Below are the code and all the weights of a small trained network. Each question names an input and a class and asks about switching units off, where a switched-off unit gives its printed mean instead of its output.

import numpy as np


def w(rows, s, z=0):
    codes = np.array(rows[::2]) - 128.0
    scale = np.full(codes.shape[1], s)
    scale[-1] = z or s
    return codes * scale


def f(y):
    return y / 2 * (1 + np.tanh(0.7978845608 * (y + 0.044715 * y**3)))


def log_softmax(a):
    a = a - a.max(-1, keepdims=True)
    return a - np.log(np.exp(a).sum(-1, keepdims=True))


def net(x, mask):
    res = np.array(x, float).reshape(1, 8) / 4 @ E
    y = f(res @ A[0][:, :-1].T + A[0][:, -1])
    res = res + np.where(mask, y, B[0][:, -1]) @ B[0][:, :-1]
    return log_softmax(res[-1] @ U[:, :-1].T + U[:, -1])


A, B = {}, {}
E = w([
[67,186,33,123,120,203],'x0',
[128,79,85,139,246,81],'x1',
[149,80,81,189,126,233],'x2',
[25,152,147,195,114,199],'x3',
[146,106,188,216,3,105],'x4',
[195,212,239,111,183,219],'x5',
[73,39,249,85,143,131],'x6',
[175,40,46,203,133,95],'x7',
],0.0062)
A[0] = w([
[171,107,157,63,183,80,208],'n0',
[171,192,92,162,93,125,146],'n1',
[152,83,150,66,146,138,79],'n2',
[179,28,145,165,110,149,147],'n3',
[116,142,216,151,121,73,143],'n4',
[126,186,120,12,147,146,152],'n5',
[161,136,74,3,255,162,111],'n6',
[132,153,82,64,233,152,105],'n7',
[153,130,104,30,210,98,210],'n8',
[138,135,142,194,161,83,128],'n9',
[103,137,114,197,152,188,88],'n10',
[206,122,151,136,111,142,227],'n11',
[135,202,140,171,178,224,102],'n12',
[160,93,123,129,160,89,160],'n13',
[138,203,184,49,178,122,192],'n14',
[125,117,161,241,56,116,188],'n15',
[133,156,136,121,145,237,121],'n16',
[168,159,109,113,126,217,114],'n17',
[196,184,106,142,46,94,199],'n18',
[134,186,195,53,118,98,171],'n19',
[28,82,167,106,195,113,52],'n20',
[153,128,76,172,127,161,209],'n21',
[93,163,202,99,155,140,73],'n22',
[123,195,69,70,190,105,214],'n23',
[132,153,86,144,172,224,104],'n24',
[137,11,196,160,170,165,150],'n25',
[56,114,85,97,120,139,133],'n26',
[188,189,94,144,45,89,188],'n27',
[108,169,201,75,144,116,57],'n28',
[31,160,132,165,41,195,94],'n29',
[147,133,103,73,170,119,182],'n30',
[189,131,185,113,137,66,132],'n31',
[56,149,130,149,10,189,151],'n32',
[77,36,145,109,77,146,252],'n33',
[113,165,223,28,95,140,149],'n34',
[155,141,102,56,226,127,183],'n35',
[113,135,115,160,182,177,130],'n36',
[157,172,193,99,155,146,48],'n37',
[125,55,154,192,118,143,228],'n38',
[127,143,52,141,223,146,70],'n39',
],0.0099,0.003)
B[0] = w([
[104,93,142,126,103,149,223],'n0',
[81,141,138,218,155,86,188],'n1',
[116,128,141,138,84,119,157],'n2',
[193,81,101,124,81,73,203],'n3',
[117,167,146,67,139,116,196],'n4',
[72,164,163,170,71,141,214],'n5',
[70,89,183,123,147,181,254],'n6',
[33,122,137,157,144,148,213],'n7',
[50,103,168,97,116,176,238],'n8',
[138,162,149,104,190,144,153],'n9',
[151,181,82,128,156,109,174],'n10',
[91,95,75,164,91,94,185],'n11',
[126,183,130,176,123,1,212],'n12',
[157,124,51,73,173,154,179],'n13',
[43,139,171,137,75,96,238],'n14',
[89,62,128,83,179,140,233],'n15',
[173,174,98,89,87,45,199],'n16',
[93,126,145,155,128,72,183],'n17',
[68,99,160,188,23,94,224],'n18',
[31,191,155,118,39,139,224],'n19',
[160,98,182,101,125,103,196],'n20',
[94,136,108,182,172,93,196],'n21',
[123,192,187,108,131,93,187],'n22',
[87,91,124,190,139,138,223],'n23',
[127,125,135,200,165,83,196],'n24',
[133,72,105,124,117,81,212],'n25',
[106,119,100,82,141,165,176],'n26',
[68,66,166,223,51,69,226],'n27',
[87,225,168,132,118,110,191],'n28',
[91,128,120,83,170,195,236],'n29',
[73,113,141,160,100,182,181],'n30',
[83,159,107,96,124,140,198],'n31',
[33,69,97,94,168,210,247],'n32',
[154,89,67,102,101,131,217],'n33',
[70,189,152,93,96,120,246],'n34',
[21,56,169,110,147,181,223],'n35',
[127,119,114,147,176,77,166],'n36',
[82,147,135,134,119,118,179],'n37',
[139,79,100,94,146,110,205],'n38',
[80,150,132,145,196,132,196],'n39',
],0.0072,0.0075)
U = w([
[102,96,130,136,140,243,158],'0',
[101,163,191,146,112,100,122],'1',
[238,201,179,173,113,251,3],'2',
[185,131,136,86,155,111,116],'3',
[146,185,82,140,181,138,99],'4',
[159,108,85,161,80,62,159],'5',
[125,185,125,82,82,197,124],'6',
],0.013,0.011)

Each question gives the input, the list of numbers given to net, and the class t.
The units are the neurons (one row each of A and B). Each row of codes is followed by its name. A weight is (code - 128) times the scale printed after its matrix; where a second scale follows, it is the last column's (A, B and U).
mask holds one flag per neuron, in row order. A switched-off neuron (its flag False) gives its mean, the last column of its row in B, instead of its output. The means were averaged over made-up inputs and are rounded, as every weight is.
A unit's drop is (log p(t) with every unit on - log p(t) with that unit switched off) / (log p(t) with every unit on - log p(t) with every unit switched off).
The circuit of an input: a set's keep is (log p(t) with only the set's units on - log p(t) with every unit switched off) / (log p(t) with every unit on - log p(t) with every unit switched off). Starting from the 12 units with the biggest drops (on a tie, the unit counted first), units are removed one at a time, each time the one whose removal leaves the highest keep (on an exact tie, the one counted first), for as long as the keep stays at least 0.8.
units of the circuit, in order: the units of the circuit, biggest drop first
most important unit: the unit with the biggest drop
top k neurons: the k neurons with the biggest drops, biggest first
drop of u: that unit's drop, to one decimal
input [7,-6,-1,5,2,-2,-6,-4], class 0: units of the circuit, in order -> (n32)
input [-1,8,4,-3,3,-2,-5,-4], class 0: top 2 neurons -> (n12 n16)
input [6,0,-5,-8,0,-4,0,6], class 0: units of the circuit, in order -> (n12 n8 n16)
input [6,5,-7,4,5,-2,-1,-5], class 0: units of the circuit, in order -> (n32 n12)
input [7,-6,3,2,-1,-1,-2,7], class 5: units of the circuit, in order -> (n6 n35)
input [2,8,-4,2,-6,2,4,-1], class 0: top 2 neurons -> (n35 n6)
input [8,0,-1,0,8,-5,-8,1], class 0: top 2 neurons -> (n32 n29)
input [5,4,5,-1,5,-2,-2,-2], class 5: top 3 neurons -> (n6 n35 n8)
input [4,-7,-7,3,7,-8,3,-8], class 0: top 3 neurons -> (n32 n29 n15)
input [-4,3,-1,7,-5,-8,-2,5], class 4: top 3 neurons -> (n27 n18 n39)
input [3,-7,2,1,-4,-3,-2,4], class 5: top 4 neurons -> (n6 n35 n8 n7)
input [3,-6,-5,8,-1,3,6,-4], class 6: top 3 neurons -> (n29 n32 n27)
input [-6,5,-5,-4,-7,3,-2,-6], class 0: top 3 neurons -> (n35 n6 n8)
input [3,3,-4,1,0,-2,-4,8], class 4: most important unit -> n39
input [-4,-5,-4,8,-5,7,-4,8], class 5: drop of n25 -> -0.1
input [5,1,5,-2,1,-5,-6,-4], class 4: drop of n0 -> 0.1
input [8,-2,-8,2,7,-7,2,-1], class 0: drop of n35 -> 0.0
